Here is a tiny trained network, its code and every weight. The questions are about switching its units off for an input and a class, where a switched-off unit gives its printed mean instead of its output.

import numpy as np


def w(rows, s, z=0):
    codes = np.array(rows[::2]) - 128.0
    scale = np.full(codes.shape[1], s)
    scale[-1] = z or s
    return codes * scale


def norm(h):
    return h / np.sqrt((h * h).mean(-1, keepdims=True) + 1e-5)


def f(y):
    return y / 2 * (1 + np.tanh(0.7978845608 * (y + 0.044715 * y**3)))


def log_softmax(a):
    a = a - a.max(-1, keepdims=True)
    return a - np.log(np.exp(a).sum(-1, keepdims=True))


def net(x, mask):
    res = np.array(x, float).reshape(1, 5) / 4 @ E
    u = 0
    for l in range(4):
        y = f(norm(res) @ A[l][:, :-1].T + A[l][:, -1])
        res = res + np.where(mask[u : u + 5], y, B[l][:, -1]) @ B[l][:, :-1]
        u += 5
    return log_softmax(norm(res)[-1] @ U[:, :-1].T + U[:, -1])


A, B = {}, {}
E = w([
[86,89,169,148,203],'x0',
[126,128,124,138,122],'x1',
[162,72,7,108,184],'x2',
[164,92,173,166,84],'x3',
[128,126,134,125,133],'x4',
],0.013)
A[0] = w([
[24,63,185,179,171,155],'L0N1',
[127,26,180,206,165,3],'L0N2',
[133,58,130,140,120,50],'L0N3',
[165,79,110,105,132,155],'L0N4',
[8,156,254,158,127,91],'L0N5',
],0.0082,0.0036)
B[0] = w([
[58,198,87,76,80,207],'L0N1',
[202,216,98,150,168,156],'L0N2',
[99,226,1,203,145,125],'L0N3',
[160,53,70,129,162,152],'L0N4',
[130,42,161,113,131,254],'L0N5',
],0.0097,0.007)
A[1] = w([
[92,22,161,166,224,137],'L1N1',
[146,123,2,126,170,41],'L1N2',
[123,180,132,163,232,181],'L1N3',
[247,72,164,130,114,2],'L1N4',
[125,169,137,207,160,139],'L1N5',
],0.0082,0.0013)
B[1] = w([
[152,246,82,45,180,190],'L1N1',
[155,169,61,122,101,254],'L1N2',
[170,106,57,123,52,154],'L1N3',
[131,96,179,191,72,156],'L1N4',
[159,159,165,129,114,124],'L1N5',
],0.012,0.0054)
A[2] = w([
[78,111,163,222,127,33],'L2N1',
[197,91,94,102,43,129],'L2N2',
[127,64,221,150,74,1],'L2N3',
[105,190,54,80,152,207],'L2N4',
[116,159,254,123,110,156],'L2N5',
],0.0085,0.0058)
B[2] = w([
[90,192,3,134,62,122],'L2N1',
[101,113,157,166,74,186],'L2N2',
[159,130,83,20,109,160],'L2N3',
[186,158,176,143,185,254],'L2N4',
[203,183,176,141,107,247],'L2N5',
],0.012,0.0072)
A[3] = w([
[22,139,148,65,138,66],'L3N1',
[194,83,42,142,175,255],'L3N2',
[124,3,108,102,102,111],'L3N3',
[153,181,215,176,90,133],'L3N4',
[83,198,157,70,116,232],'L3N5',
],0.014,0.0036)
B[3] = w([
[26,70,136,253,69,145],'L3N1',
[109,125,224,122,78,240],'L3N2',
[67,80,179,158,175,136],'L3N3',
[126,161,54,92,175,253],'L3N4',
[77,77,105,195,186,221],'L3N5',
],0.014,0.011)
U = w([
[100,232,105,52,203,75],'0',
[222,171,150,82,17,41],'1',
[49,5,198,206,86,254],'2',
],0.014,0.0077)

Each question gives the input, the list of numbers given to net, and the class t.
The units are the neurons (one row each of A and B). Each row of codes is followed by its name. A weight is (code - 128) times the scale printed after its matrix; where a second scale follows, it is the last column's (A, B and U).
mask holds one flag per neuron, layer by layer. A switched-off neuron (its flag False) gives its mean, the last column of its row in B, instead of its output. The means were averaged over made-up inputs and are rounded, as every weight is.
A unit's drop is (log p(t) with every unit on - log p(t) with that unit switched off) / (log p(t) with every unit on - log p(t) with every unit switched off).
The circuit of an input: a set's keep is (log p(t) with only the set's units on - log p(t) with every unit switched off) / (log p(t) with every unit on - log p(t) with every unit switched off). Starting from the 12 units with the biggest drops (on a tie, the unit counted first), units are removed one at a time, each time the one whose removal leaves the highest keep (on an exact tie, the one counted first), for as long as the keep stays at least 0.8.
circuit, biggest first: the units of the circuit, biggest drop first
unit that matters most: the unit with the biggest drop
k most important neurons: the k neurons with the biggest drops, biggest first
top k neurons in layer l: the k neurons of layer l with the biggest drops, biggest first
drop when u is switched off: that unit's drop, to one decimal
input [1,-4,-5,6,1], class 0: unit that matters most	L3N4
input [8,-4,3,2,3], class 1: circuit, biggest first	(L0N2 L1N3 L3N5)
input [6,2,0,-8,1], class 2: 3 most important neurons	(L0N1 L3N1 L2N5)
input [8,-6,8,8,2], class 1: circuit, biggest first	(L3N2 L3N4 L3N5 L1N1)
input [-1,6,1,-7,4], class 1: 2 most important neurons	(L0N1 L0N5)
input [7,5,-8,5,3], class 0: 2 most important neurons	(L2N5 L3N4)
input [5,-5,-8,1,-5], class 0: 2 most important neurons	(L2N5 L3N4)
input [7,5,0,-5,-4], class 2: 4 most important neurons	(L0N1 L3N1 L2N5 L3N4)
input [-6,7,2,5,-7], class 2: 2 most important neurons	(L2N5 L3N3)
input [4,2,-8,5,1], class 0: top 2 neurons in layer 3	(L3N4 L3N2)
input [-1,2,6,-3,8], class 1: 2 most important neurons	(L3N2 L3N4)
input [-7,8,6,3,-8], class 2: 2 most important neurons	(L1N1 L2N5)
input [1,5,-6,8,6], class 0: 2 most important neurons	(L3N4 L3N2)
input [7,0,-7,-8,-1], class 2: circuit, biggest first	(L3N1)
input [-5,-5,2,1,-4], class 2: top 4 neurons in layer 0	(L0N1 L0N2 L0N4 L0N3)
input [-5,0,-2,0,-3], class 0: 2 most important neurons	(L0N5 L3N4)
input [2,3,0,8,-8], class 0: 2 most important neurons	(L3N4 L3N2)
input [-1,-2,5,-7,7], class 1: top 2 neurons in layer 1	(L1N3 L1N2)
input [7,8,0,-8,-4], class 2: top 2 neurons in layer 3	(L3N1 L3N4)
input [-8,-5,6,-3,-7], class 1: unit that matters most	L0N5
input [-1,0,2,3,-6], class 2: top 2 neurons in layer 1	(L1N4 L1N1)
input [5,-8,-1,-2,-8], class 2: drop when L0N1 is switched off	1.9
